Below is a small trained network, with its code and all its weights. Each question gives an input and a class and asks what happens when units are switched off, that is, made to give their printed mean instead of their output.

import numpy as np


def w(rows, s, z=0):
    codes = np.array(rows[::2]) - 128.0
    scale = np.full(codes.shape[1], s)
    scale[-1] = z or s
    return codes * scale


def norm(h):
    return h / np.sqrt((h * h).mean(-1, keepdims=True) + 1e-5)


def f(y):
    return y / 2 * (1 + np.tanh(0.7978845608 * (y + 0.044715 * y**3)))


def log_softmax(a):
    a = a - a.max(-1, keepdims=True)
    return a - np.log(np.exp(a).sum(-1, keepdims=True))


def net(x, mask):
    res = np.array(x, float).reshape(1, 2) / 4 @ E
    u = 0
    for l in range(4):
        y = f(norm(res) @ A[l][:, :-1].T + A[l][:, -1])
        res = res + np.where(mask[u : u + 5], y, B[l][:, -1]) @ B[l][:, :-1]
        u += 5
    return log_softmax(norm(res)[-1] @ U[:, :-1].T + U[:, -1])


A, B = {}, {}
E = w([
[90,147,106,6,89,127,114,129,207,1,87,139],'x0',
[203,169,198,102,132,123,75,126,95,145,127,116],'x1',
],0.005)
A[0] = w([
[119,151,138,29,91,131,73,143,166,31,82,134,36],'0.n1',
[211,204,172,138,164,106,67,148,83,141,108,112,7],'0.n2',
[154,144,125,151,123,108,143,170,145,114,124,126,154],'0.n3',
[197,178,215,126,170,108,42,124,107,149,132,77,89],'0.n4',
[255,175,215,101,82,85,70,70,52,165,154,111,88],'0.n5',
],0.0037,0.0017)
B[0] = w([
[138,159,140,210,55,41,62,104,128,78,224,44,233],'0.n1',
[84,168,123,113,127,163,232,179,139,189,117,184,191],'0.n2',
[132,123,92,109,120,137,98,143,118,143,132,103,133],'0.n3',
[112,128,125,185,220,182,223,239,93,150,66,148,218],'0.n4',
[153,120,190,139,253,177,151,252,94,198,110,164,253],'0.n5',
],0.0043,0.0051)
A[1] = w([
[163,177,183,176,106,63,67,158,84,124,188,62,21],'1.n1',
[252,159,216,78,108,151,106,138,99,131,99,137,105],'1.n2',
[128,193,165,40,121,103,95,120,150,87,107,124,61],'1.n3',
[86,121,110,105,93,136,168,138,168,87,126,151,2],'1.n4',
[112,148,129,138,96,139,138,119,147,104,119,145,35],'1.n5',
],0.0041,0.00094)
B[1] = w([
[74,102,50,117,141,147,205,116,239,102,131,177,250],'1.n1',
[139,149,97,178,254,168,234,204,171,154,98,73,224],'1.n2',
[87,147,131,181,102,115,151,105,106,81,140,132,210],'1.n3',
[179,167,186,81,203,95,113,166,133,150,112,117,183],'1.n4',
[179,128,122,90,143,137,102,128,122,132,101,132,120],'1.n5',
],0.0046,0.0016)
A[2] = w([
[125,113,126,230,76,124,122,4,24,181,169,130,59],'2.n1',
[106,20,81,157,136,131,164,99,111,215,120,168,153],'2.n2',
[137,81,139,208,73,133,113,71,80,160,205,111,68],'2.n3',
[67,106,70,96,98,98,159,87,155,66,118,117,212],'2.n4',
[132,131,150,77,157,190,153,166,103,183,77,148,2],'2.n5',
],0.0047,0.00078)
B[2] = w([
[142,31,167,100,21,44,83,238,151,84,84,32,202],'2.n1',
[56,252,108,178,72,133,171,89,137,96,61,150,250],'2.n2',
[113,71,155,50,76,90,79,230,85,26,67,67,178],'2.n3',
[189,64,154,120,190,134,91,100,60,215,116,165,253],'2.n4',
[28,139,46,178,74,186,100,53,65,166,117,160,214],'2.n5',
],0.0037,0.0043)
A[3] = w([
[208,140,223,142,121,244,169,177,60,255,122,137,6],'3.n1',
[137,136,135,101,42,112,92,20,154,47,143,90,15],'3.n2',
[97,165,118,187,88,181,179,186,171,86,160,78,45],'3.n3',
[76,141,115,121,126,157,157,96,104,163,96,151,90],'3.n4',
[143,89,111,68,109,125,131,89,166,85,144,143,36],'3.n5',
],0.0046,0.0018)
B[3] = w([
[125,160,148,119,97,217,1,156,31,169,177,86,255],'3.n1',
[96,182,86,186,41,180,83,47,37,189,188,248,204],'3.n2',
[182,72,179,36,117,113,133,105,178,110,146,97,153],'3.n3',
[159,140,160,160,125,147,148,82,155,128,122,155,144],'3.n4',
[179,166,235,98,103,148,71,169,68,171,140,99,153],'3.n5',
],0.0053,0.0063)
U = w([
[102,95,132,148,40,67,143,164,131,95,72,77,148],'0',
[148,132,85,95,123,152,147,111,139,133,149,86,2],'1',
[132,166,149,164,161,234,124,189,64,209,129,100,157],'2',
[169,65,132,60,196,96,96,114,132,164,128,138,125],'3',
[137,169,126,105,61,113,51,68,103,110,203,178,160],'4',
[168,168,148,103,167,120,172,157,252,57,179,86,116],'5',
[96,134,89,160,163,138,187,66,169,154,75,172,121],'6',
],0.012,0.0065)

Each question gives the input, the list of numbers given to net, and the class t.
The units are the neurons (one row each of A and B). Each row of codes is followed by its name. A weight is (code - 128) times the scale printed after its matrix; where a second scale follows, it is the last column's (A, B and U).
mask holds one flag per neuron, layer by layer. A switched-off neuron (its flag False) gives its mean, the last column of its row in B, instead of its output. The means were averaged over made-up inputs and are rounded, as every weight is.
A unit's drop is (log p(t) with every unit on - log p(t) with that unit switched off) / (log p(t) with every unit on - log p(t) with every unit switched off).
The circuit of an input: a set's keep is (log p(t) with only the set's units on - log p(t) with every unit switched off) / (log p(t) with every unit on - log p(t) with every unit switched off). Starting from the 12 units with the biggest drops (on a tie, the unit counted first), units are removed one at a time, each time the one whose removal leaves the highest keep (on an exact tie, the one counted first), for as long as the keep stays at least 0.8.
units of the circuit, in order: the units of the circuit, biggest drop first
k most important neurons: the k neurons with the biggest drops, biggest first
top k neurons in layer l: the k neurons of layer l with the biggest drops, biggest first
drop of u: that unit's drop, to one decimal
input [3,2], class 4: units of the circuit, in order => 0.n1
input [7,7], class 5: units of the circuit, in order => 1.n2; 3.n1
input [4,-6], class 4: units of the circuit, in order => 0.n4; 0.n5
input [0,0], class 0: 2 most important neurons => 0.n5; 1.n1
input [2,-4], class 3: 2 most important neurons => 2.n4; 2.n2
input [-7,-1], class 0: top 4 neurons in layer 2 => 2.n1; 2.n3; 2.n4; 2.n2
input [-6,-1], class 0: 2 most important neurons => 0.n5; 2.n1
input [1,-7], class 6: 2 most important neurons => 3.n1; 0.n1
input [4,-5], class 4: 2 most important neurons => 0.n5; 0.n4
input [1,-6], class 3: 2 most important neurons => 0.n5; 0.n4
input [2,3], class 5: 2 most important neurons => 0.n1; 1.n1
input [3,-6], class 3: top 2 neurons in layer 2 => 2.n4; 2.n2
input [2,-7], class 3: drop of 0.n4 => 0.3
input [-2,-8], class 6: units of the circuit, in order => 3.n1
input [6,7], class 5: drop of 1.n2 => 0.1
input [5,-8], class 4: drop of 0.n1 => 0.3
